Below are the code and all the weights of a small trained network. Each question names an input and a target symbol and asks about switching units off, where a switched-off unit gives its printed mean instead of its output.

import numpy as np


def w(rows, s, z=0):
    codes = np.array(rows[::2]) - 128.0
    scale = np.full(codes.shape[1], s)
    scale[-1] = z or s
    return codes * scale


def norm(h):
    return h / np.sqrt((h * h).mean(-1, keepdims=True) + 1e-5)


def softmax(a):
    e = np.exp(a - a.max(-1, keepdims=True))
    return e / e.sum(-1, keepdims=True)


def log_softmax(a):
    a = a - a.max(-1, keepdims=True)
    return a - np.log(np.exp(a).sum(-1, keepdims=True))


def net(x, mask):
    ids = ['αβδεζηθλμξπστ'.index(c) for c in x.split()]
    T = len(ids)
    res = E[ids] + P[:T]
    u = 0
    for l in range(3):
        r = norm(res)
        for j in range(2):
            rows = slice(4 * j, 4 * j + 4)
            q, k, v = (r @ M[l][rows].T for M in (Q, K, V))
            z = softmax(np.where(np.tri(T) > 0, q @ k.T / 4**0.5, -1e9)) @ v
            o = O[l][rows]
            res = res + np.where(mask[u + j], z, o[:, -1]) @ o[:, :-1]
        u += 2
    return log_softmax(norm(res)[-1] @ U[:, :-1].T + U[:, -1])


Q, K, V, O = {}, {}, {}, {}
E = w([
[146,126,194,173,187],'α',
[69,218,235,184,171],'β',
[182,118,125,155,128],'δ',
[110,186,142,144,77],'ε',
[106,156,83,115,164],'ζ',
[131,130,73,152,128],'η',
[166,95,86,71,67],'θ',
[175,119,122,143,134],'λ',
[172,107,58,141,88],'μ',
[46,164,174,71,218],'ξ',
[167,117,253,117,183],'π',
[165,121,132,147,127],'σ',
[171,170,35,43,147],'τ',
],0.0018)
P = w([
[1,118,68,61,54],'0',
[183,153,181,216,138],'1',
[175,152,181,181,137],'2',
[165,149,173,169,133],'3',
[154,147,174,160,134],'4',
[149,149,170,154,128],'5',
[147,146,167,148,128],'6',
[135,148,165,140,124],'7',
[129,149,167,140,119],'8',
[131,144,169,137,120],'9',
[131,147,163,137,113],'10',
[125,156,161,139,109],'11',
[128,158,163,135,113],'12',
],0.00059)
Q[0] = w([
[70,194,134,90,133],'L0H1',
[194,63,116,141,165],'L0H1',
[181,104,116,89,236],'L0H1',
[58,165,129,78,154],'L0H1',
[151,141,1,78,92],'L0H2',
[172,169,158,176,101],'L0H2',
[114,120,15,62,126],'L0H2',
[138,126,236,188,138],'L0H2',
],0.0078)
K[0] = w([
[47,240,93,86,141],'L0H1',
[242,22,128,129,155],'L0H1',
[238,85,30,52,217],'L0H1',
[28,217,97,51,182],'L0H1',
[59,238,169,156,15],'L0H2',
[87,58,63,84,97],'L0H2',
[103,242,184,172,67],'L0H2',
[165,2,73,85,205],'L0H2',
],0.0056)
V[0] = w([
[182,116,138,72,125],'L0H1',
[117,49,193,163,104],'L0H1',
[206,47,170,171,145],'L0H1',
[199,124,92,75,178],'L0H1',
[146,26,81,116,133],'L0H2',
[124,1,105,103,230],'L0H2',
[111,27,88,115,199],'L0H2',
[120,53,142,148,186],'L0H2',
],0.0021)
O[0] = w([
[109,191,163,148,107,176],'L0H1',
[108,142,37,83,118,53],'L0H1',
[48,184,124,87,96,219],'L0H1',
[85,172,202,189,63,233],'L0H1',
[163,179,116,69,179,109],'L0H2',
[248,221,41,74,124,2],'L0H2',
[246,217,44,70,154,42],'L0H2',
[182,126,77,112,92,36],'L0H2',
],0.0019,0.00088)
Q[1] = w([
[104,252,214,159,69],'L1H1',
[6,133,235,217,30],'L1H1',
[143,1,59,93,192],'L1H1',
[130,11,69,98,190],'L1H1',
[234,94,101,145,113],'L1H2',
[43,149,136,101,153],'L1H2',
[45,128,120,116,168],'L1H2',
[35,82,104,138,129],'L1H2',
],0.0038)
K[1] = w([
[84,95,35,43,185],'L1H1',
[1,9,91,91,133],'L1H1',
[151,152,233,213,81],'L1H1',
[139,153,210,200,88],'L1H1',
[194,122,120,234,159],'L1H2',
[77,91,121,40,122],'L1H2',
[117,55,105,62,100],'L1H2',
[80,44,125,122,102],'L1H2',
],0.0038)
V[1] = w([
[49,246,138,86,144],'L1H1',
[145,121,236,126,75],'L1H1',
[65,103,149,36,127],'L1H1',
[133,149,172,153,232],'L1H1',
[200,149,134,127,184],'L1H2',
[145,109,71,178,89],'L1H2',
[208,87,153,251,162],'L1H2',
[150,80,108,102,60],'L1H2',
],0.0015)
O[1] = w([
[177,92,136,101,219,251],'L1H1',
[127,128,30,72,125,44],'L1H1',
[186,17,106,127,132,88],'L1H1',
[131,142,173,69,74,94],'L1H1',
[6,78,116,126,100,226],'L1H2',
[104,133,161,86,203,102],'L1H2',
[9,183,137,21,130,217],'L1H2',
[152,114,164,111,157,2],'L1H2',
],0.0014,0.00032)
Q[2] = w([
[240,85,3,103,114],'L2H1',
[94,148,211,193,193],'L2H1',
[78,152,123,98,36],'L2H1',
[154,86,114,80,236],'L2H1',
[148,229,176,222,56],'L2H2',
[106,71,33,136,142],'L2H2',
[188,191,82,168,35],'L2H2',
[186,215,146,180,14],'L2H2',
],0.0045)
K[2] = w([
[174,141,137,94,26],'L2H1',
[55,155,145,238,217],'L2H1',
[142,76,52,52,159],'L2H1',
[106,125,203,119,96],'L2H1',
[181,56,98,112,201],'L2H2',
[82,179,87,190,88],'L2H2',
[207,48,2,118,115],'L2H2',
[238,51,62,107,162],'L2H2',
],0.0051)
V[2] = w([
[132,84,2,27,113],'L2H1',
[151,113,87,134,239],'L2H1',
[193,122,75,226,118],'L2H1',
[93,167,189,128,203],'L2H1',
[132,41,29,135,124],'L2H2',
[128,131,72,65,40],'L2H2',
[65,103,205,73,62],'L2H2',
[87,187,132,254,63],'L2H2',
],0.0018)
O[2] = w([
[121,247,198,178,117,4],'L2H1',
[154,153,80,161,86,138],'L2H1',
[95,143,94,57,23,150],'L2H1',
[191,108,36,121,179,194],'L2H1',
[10,135,122,155,170,85],'L2H2',
[64,164,53,46,123,86],'L2H2',
[120,105,126,114,3,82],'L2H2',
[192,172,25,244,88,157],'L2H2',
],0.0016,0.0014)
U = w([
[22,126,65,47,166,108],'α',
[6,29,184,181,98,111],'β',
[192,182,172,195,77,49],'δ',
[197,120,82,143,76,84],'ε',
[85,242,105,201,54,135],'ζ',
[109,166,191,18,17,151],'η',
[61,194,20,211,179,111],'θ',
[156,45,91,198,54,254],'λ',
[229,254,74,39,161,170],'μ',
[111,58,132,24,243,118],'ξ',
[217,76,235,51,120,82],'π',
[213,87,29,182,226,112],'σ',
[120,137,221,136,172,95],'τ',
],0.007,0.0037)

Each question gives the input, a string of symbols that net reads in full, and the target symbol t.
The units are the heads (4 rows each of Q, K, V and O). Each row of codes is followed by its name. A weight is (code - 128) times the scale printed after its matrix; where a second scale follows, it is the last column's (O and U).
mask holds one flag per head, layer by layer. A switched-off head (its flag False) gives its mean, the last column of its rows in O, instead of its output. The means were averaged over made-up inputs and are rounded, as every weight is.
A unit's drop is (log p(t) with every unit on - log p(t) with that unit switched off) / (log p(t) with every unit on - log p(t) with every unit switched off).
The circuit of an input: a set's keep is (log p(t) with only the set's units on - log p(t) with every unit switched off) / (log p(t) with every unit on - log p(t) with every unit switched off). Starting from all 6 units, units are removed one at a time, each time the one whose removal leaves the highest keep (on an exact tie, the one counted first), for as long as the keep stays at least 0.8.
units of the circuit, in order: the units of the circuit, biggest drop first
most important unit: the unit with the biggest drop
heads that matter: for each layer, one digit per head in row order, 1 if its drop is at least 0.15 and else 0, layers parted by /
input τ λ δ λ λ τ τ θ ε λ β η λ, target ξ: heads that matter => 11 / 11 / 11
input λ θ θ τ λ η θ σ ζ δ τ π μ, target ζ: heads that matter => 00 / 00 / 10
input π λ ζ λ η τ ζ, target σ: most important unit => L0H1
input λ α δ π π α δ, target μ: heads that matter => 01 / 00 / 00
input β η ζ ζ, target λ: units of the circuit, in order => [L2H2 L0H2]
input θ θ α θ, target η: units of the circuit, in order => [L2H1 L2H2]
input θ β σ ξ θ θ π λ η τ δ, target α: units of the circuit, in order => [L2H2 L0H1 L0H2 L1H1]
input ξ λ δ, target π: heads that matter => 11 / 11 / 01
input θ ζ ζ, target σ: heads that matter => 00 / 00 / 10
input η η δ μ σ, target ζ: heads that matter => 10 / 10 / 00
input σ λ η ξ μ τ η λ, target β: units of the circuit, in order => [L0H1 L2H2 L1H2]
input π λ ζ β μ λ α ζ, target λ: units of the circuit, in order => [L2H2 L0H1]
input π β θ λ σ σ λ δ δ, target η: heads that matter => 11 / 10 / 01
input μ λ λ ζ ε, target θ: heads that matter => 11 / 10 / 01
input τ σ θ ζ λ τ σ λ λ τ δ, target ξ: heads that matter => 11 / 10 / 11
input π λ τ σ, target η: heads that matter => 11 / 00 / 01
input π τ π μ τ σ α τ λ τ λ, target η: units of the circuit, in order => [L0H1 L2H2 L1H1]
input η ζ α θ η ξ β μ δ, target ζ: units of the circuit, in order => [L0H1 L0H2 L1H1 L1H2]
input λ ζ τ λ λ ζ θ ε σ, target μ: units of the circuit, in order => [L0H2 L0H1]
input ε ξ μ τ η μ, target β: units of the circuit, in order => [L0H2]
input θ λ δ α μ λ λ, target α: units of the circuit, in order => [L2H2 L0H2 L0H1 L1H2]
input θ θ σ θ μ τ μ α λ β σ, target α: units of the circuit, in order => [L2H2 L0H1 L0H2 L1H1]
input ξ λ λ, target π: units of the circuit, in order => [L1H1 L2H2 L0H2 L1H2]
input ξ τ η δ ε τ β α τ τ μ τ λ, target π: most important unit => L1H1
input π δ η λ, target η: heads that matter => 01 / 10 / 01
input λ μ θ θ β η β σ τ, target λ: heads that matter => 01 / 00 / 01
